Each row, then the group of its hidden value
-186, -31, 197, -51, -111, 33, -171, -14, -12, 8, 147, -84, -168, 68, 4, 67, 60, 18, 152, -8, -285, -34, 87, 73, 82, -26, 86, 113, 4, -21, -44, -37, -16, -216, 79, -57, 106, 25, -117, 189, -76 | B
-346, 153, 143, -46, -59, 130, -39, 153, -179, -145, -30, -242, 200, -110, -387, -204, 316, 255, -38, 87, -275, 136, 363, 104, -140, -306, -284, 321, 139, 103, 106, 62, -203, -103, -325, -163, -211, 46, -134, -135, -37 | N
64, 223, -60, 64, 175, 86, 4, -75, 35, 67, -89, -38, 47, -204, 143, -78, -49, 29, 17, -179, 69, 71, -30, 8, -129, -47, -63, 19, 104, 68, -36, 107, 204, 138, 28, 99, 105, 92, 64, -79, 65 | J
87, 23, 199, 90, -245, 42, 51, -46, -62, 11, 3, 70, -53, 16, 46, -112, 241, 43, -178, -82, -81, 1, -3, -54, -196, -108, -109, -116, 64, 347, 67, -202, -110, -43, -187, -13, -114, -204, -265, -141, 268 | B
-103, 9, 135, 41, -234, -32, 154, -26, -162, 72, 185, -151, -112, 158, 62, -26, 87, -198, 171, 20, -100, 27, 102, 110, 35, 15, 157, 73, -30, 0, -83, -31, 81, -311, 26, -38, -160, 14, -76, 24, -51 | E
89, 304, 112, 3, 117, 173, -186, -106, 31, 58, -19, 235, -2, -208, 227, -88, 83, 164, 18, -315, -112, -140, 2, -32, -69, 0, -21, -23, 161, 65, -48, 78, 12, 323, -39, 77, 252, 24, -13, 58, 69 | Z
-26, 351, 146, 102, -72, 364, -196, -188, 106, 156, 152, 72, -185, -245, 135, -71, -140, 118, 3, -336, -404, -227, 86, 83, 101, -108, 152, 8, 202, -83, -137, 194, 44, 198, 110, -96, 170, 107, -24, 170, -102 | N
-258, -79, 342, -92, 53, 250, -446, -414, -2, 195, 74, -201, -311, -111, -411, 51, -233, -6, 570, -115, -137, -175, 257, -14, 250, 134, -207, 62, -8, -100, -337, 246, 350, -129, 87, -35, 147, 590, -178, 142, -46 | K
-89, 46, 81, -52, -89, -51, -27, -68, -1, 106, 55, -126, -175, 21, -114, 10, -14, -25, 102, -136, -268, -60, -18, 53, -8, 4, 174, 42, 48, -27, -30, -6, 54, -276, 83, -20, 70, 157, -30, 126, 14 | X
-109, 249, 259, 32, 3, 498, -403, -207, 51, 133, 348, 466, -196, -183, 293, -324, 56, 272, 27, -299, -334, -394, 132, 68, 121, -192, 114, -82, 185, -99, -237, 149, -137, 645, -1, 92, 331, -318, -16, 295, -40 | J
-267, 285, 87, -212, -104, -81, -16, -42, -157, -45, -90, -273, 55, -192, -625, -204, 288, 180, -9, -151, -341, 64, 236, 146, -50, -33, -159, 339, 239, -47, 97, 75, -279, -256, -315, -184, -267, 254, -130, -38, -90 | D
-39, 72, -82, 149, 213, -16, 112, 345, -65, -158, -195, -319, 294, 31, 319, 268, -12, -5, 130, 144, 79, 377, 105, -41, -240, -162, -138, 191, -120, 242, 103, 20, 390, -272, 117, 32, 144, 222, 60, -184, 54 | D
40, 101, 5, -4, -209, -176, 264, -125, -203, 95, 178, -69, -115, 120, 180, -80, 100, -288, 125, -86, 100, 93, -28, 130, -18, 180, 228, 5, -31, -3, -64, -57, 73, -261, 35, 73, -202, -90, -5, -14, -3 | B
64, 105, -23, -46, 140, -78, -152, 18, 119, -46, -85, 53, -54, -94, 313, 65, 38, 61, 6, -159, 10, 115, -154, 8, -3, 83, -12, 62, 26, 77, 1, -121, 76, 54, 128, 147, 262, -140, -64, 134, 10 | A
64, -119, -90, -34, 260, -95, -263, 51, 237, -43, 77, 262, -208, 56, 815, 32, -58, -46, 122, -66, 248, 125, -338, 48, 214, 150, 139, -6, -144, -40, -179, -267, 214, 294, 399, 424, 507, -630, -15, 389, -88 | F
81, 27, 163, 45, -155, -12, 14, -69, 76, 76, -69, -7, -118, -46, -49, -57, 146, 24, -151, -131, -168, -66, -105, -33, -118, -65, -31, -57, 144, 191, 72, -153, -83, -87, -102, -55, -35, -37, -201, -43, 153 | E
-249, 296, 49, -137, 42, 17, 9, 24, -189, -81, -191, -232, 214, -237, -559, -313, 315, 240, 9, -112, -148, 126, 296, 84, -121, -128, -367, 329, 220, 55, 45, 103, -151, -43, -401, -76, -260, 214, -124, -173, -2 | J
3, 169, 176, 87, 17, 266, -158, -121, -32, 46, 245, 165, -10, -118, 313, 15, 60, 83, -23, -68, -142, -97, 100, 29, -192, -156, 78, -69, 116, 75, 42, 169, -44, 216, 6, -50, 191, -34, 84, -7, 49 | N
-365, 173, 73, -152, -81, 1, -22, 86, -213, -143, -64, -306, 154, -128, -599, -265, 332, 251, -30, 15, -266, 197, 351, 133, -116, -209, -323, 356, 147, 82, 71, 33, -233, -218, -359, -120, -291, 85, -175, -113, -10 | J
-233, 100, 134, 21, -35, 212, -182, -66, -21, 63, 62, -207, -149, -57, -94, -24, -145, 39, 296, -116, -239, -8, 220, 77, 198, -48, -37, 162, -22, -51, -238, 109, 258, -132, 122, -12, 74, 213, -125, 144, -111 | Z
-113, -53, 105, 10, 261, 67, -113, 73, 35, 2, -16, 47, 83, -25, 236, -69, 131, 32, 161, 109, 115, -16, -9, 9, -61, -109, -66, 107, 49, -34, 11, 37, 92, 222, -17, 101, 202, -82, 86, 12, -65 | F
1, 109, 67, 115, 148, 143, -40, 63, -12, -18, -17, -33, 127, -85, 280, 71, 33, 47, 47, 14, 19, 82, 63, -22, -200, -150, -68, 38, 37, 143, 60, 92, 164, 78, 19, 11, 162, 74, 61, -110, 59 | N
-204, -52, -26, -13, 110, 105, -173, -127, 180, 92, 78, -205, -176, -169, -167, -102, -150, 79, -37, 9, -167, 39, -42, 117, -30, -211, 16, 75, 112, -90, -21, 93, 64, -22, 128, 9, 115, -21, 52, 107, -49 | K
-233, -48, -31, -31, 50, 87, -192, -161, 116, 42, 205, -245, -204, -139, -50, -15, -174, 7, 12, 62, -114, 146, 14, 185, 16, -134, 63, 114, 38, -112, -28, 110, 60, -103, 200, -11, 77, -88, 57, 131, -130 | D
73, 141, -57, 82, -160, -144, 239, 193, 173, 84, -79, -74, -101, 23, 131, -39, 88, -10, -299, -173, -407, -68, -278, 70, -97, -163, 365, 36, 183, 9, 169, -201, -118, -230, 84, -66, 35, -140, -2, 121, -6 | F
52, -47, 136, -21, 99, -87, 20, -81, 39, 123, -125, 57, -35, -22, 10, -108, 160, -48, 69, -56, 95, -123, -162, -57, -130, 28, -8, -42, 112, 51, 65, -66, 28, 67, -109, 70, 66, 34, -6, -66, 103 | B
2, 237, -47, 105, -7, 68, 84, 204, 147, 64, -200, -45, -22, -86, 73, -157, 7, 150, -137, -276, -351, -74, -110, 7, -2, -207, 121, 80, 137, 55, -21, -115, 86, 7, 49, 47, 128, -51, -67, 105, 29 | X
-58, 36, 23, 8, -141, -62, 77, -120, -61, 64, 249, -152, -158, 44, 159, 46, -11, -201, 71, 11, -55, 109, 1, 165, -4, 43, 211, 58, 10, -61, -26, 28, 49, -258, 142, -25, -68, -48, 27, 71, -97 | E
-118, -20, 35, 84, -215, 4, 191, -20, -175, 24, 305, -121, -82, 146, 231, -117, 89, -213, 62, 121, 49, 159, 97, 178, -14, -73, 149, 56, -64, 18, -79, -40, 52, -180, 50, 39, -207, -289, -19, -13, -57 | E
-15, -32, 71, -44, 203, -45, -7, -140, 49, 200, -74, -1, -65, -57, -75, -120, 14, -59, 173, -77, 65, -168, -140, -27, -120, 8, 81, -37, 114, -80, 0, 86, 141, 63, -15, 97, 144, 193, 144, -15, 63 | J
-55, 298, 314, 43, -135, 464, -388, -308, 103, 172, 347, 323, -286, -234, 178, -141, -21, 198, -27, -340, -489, -409, 111, 86, 125, -118, 185, -77, 253, -112, -146, 189, -184, 407, 41, -108, 251, -79, -62, 280, -92 | A
130, -70, -108, -89, 326, -160, -217, -22, 181, -26, -54, 264, -106, -39, 582, -31, 26, 15, 47, -118, 331, 125, -352, -20, -1, 157, 22, -61, -72, 61, -61, -223, 147, 315, 220, 417, 442, -484, 25, 203, 77 | D
20, 171, -172, 99, -143, -104, 252, 204, 186, 62, -40, -140, -93, -35, 116, -102, 12, 35, -392, -158, -411, 32, -263, 128, -132, -260, 380, 53, 171, 4, 177, -170, -113, -211, 130, -40, 11, -255, 54, 111, -12 | N
-239, -141, 85, -137, 267, -48, -165, 3, -34, 63, 167, 27, -39, 95, 117, -23, 68, -28, 335, 125, 11, -83, -3, 70, -32, -25, 178, 108, -15, -216, -27, 113, 83, 26, 106, 136, 302, 26, 241, 185, -110 | J
-355, -147, 455, -55, -161, 243, -406, -236, -59, 99, 187, -261, -315, 64, -319, 154, -118, -37, 554, 27, -321, -143, 358, 41, 333, 71, -129, 164, -66, -83, -297, 133, 230, -333, 92, -165, 59, 468, -292, 209, -158 | E
-138, 18, 266, -75, 35, 85, -278, -153, -59, 29, 26, -86, -128, -17, -8, 100, 5, -36, 439, -77, -27, -20, 185, 8, 210, 185, -168, 151, -32, -22, -218, 64, 222, -92, 44, 13, 118, 286, -192, 123, -100 | E
-34, 33, -30, -79, 149, -73, -182, 7, 115, -46, -64, 37, -100, -74, 252, -53, 38, 57, 68, -117, 69, 127, -133, 52, 108, 83, -51, 111, -9, 11, -84, -151, 89, 103, 126, 210, 219, -268, -98, 186, -49 | A
12, 2, 0, -22, 86, -57, 55, -156, -47, 102, 45, -3, -33, -55, 24, -151, 74, -71, 29, -33, 163, 37, -81, 30, -199, -14, 12, -56, 62, 53, 18, 29, 62, 39, -47, 124, 2, -55, 84, -96, 129 | J
-58, 185, 40, 103, 96, 187, -84, 127, -50, -64, 58, -40, 119, -59, 287, 96, 11, 118, 55, -40, -153, 110, 159, 6, -157, -193, -29, 80, 7, 142, -3, 105, 162, 5, 77, 14, 215, 81, 41, -10, 48 | J
-263, 251, 29, -39, 37, 114, -20, 101, -113, -116, -160, -242, 191, -223, -331, -283, 226, 232, -23, -44, -119, 187, 280, 107, -42, -202, -354, 336, 151, 74, 10, 53, -72, 29, -283, -54, -214, 18, -153, -134, -66 | N
-221, -126, 8, -147, 499, -84, -120, 17, 29, 128, 3, 20, 33, 31, 119, -101, 24, -70, 455, 107, 186, -130, -92, 49, 13, 25, 148, 156, 26, -346, -69, 181, 229, 182, 111, 227, 361, 141, 362, 166, -182 | K
46, 157, -26, 147, 136, -10, 89, 236, 31, -74, -205, -286, 184, -41, 270, 314, -50, -23, 71, 6, -76, 234, 24, -41, -180, -91, -46, 154, -3, 175, 118, 39, 318, -286, 136, -69, 153, 347, 26, -117, 10 | B
123, 249, 173, 56, 63, 204, -148, -197, 14, 111, 122, 217, -28, -185, 274, 26, 49, 67, -13, -214, -118, -180, -1, -24, -193, -34, 88, -112, 183, 62, 50, 174, -23, 250, -15, -39, 227, 113, 87, -16, 82 | N
-241, -74, -14, -67, 93, 98, -316, -173, 212, 47, 203, -225, -251, -180, -112, 57, -208, 96, -45, 38, -256, 89, -32, 161, -18, -178, 87, 92, 84, -122, 22, 124, 3, -110, 240, -47, 213, -26, 73, 204, -108 | X
-49, 102, 58, -25, -167, -94, -28, 115, 100, 17, -32, -98, -184, 48, 43, 72, 35, 48, -39, -198, -437, -27, -100, 55, 81, -15, 219, 104, 53, 18, 13, -184, -28, -317, 140, -39, 128, -14, -152, 243, -36 | A
-156, 240, -28, -109, 100, 10, -93, 14, -72, -100, -86, -134, 117, -214, -198, -161, 179, 204, -30, -113, -92, 189, 155, 87, -101, -88, -240, 236, 137, 65, 25, 53, -75, 11, -163, 22, -37, 27, -70, -42, 0 | J
-169, 92, 34, 98, -72, 149, 7, 70, -107, -60, 173, -117, -7, 27, 287, -85, 27, -45, 129, 46, -2, 192, 190, 145, 101, -103, -30, 166, -70, 33, -158, -2, 158, -20, 83, 65, -52, -226, -89, 48, -120 | F
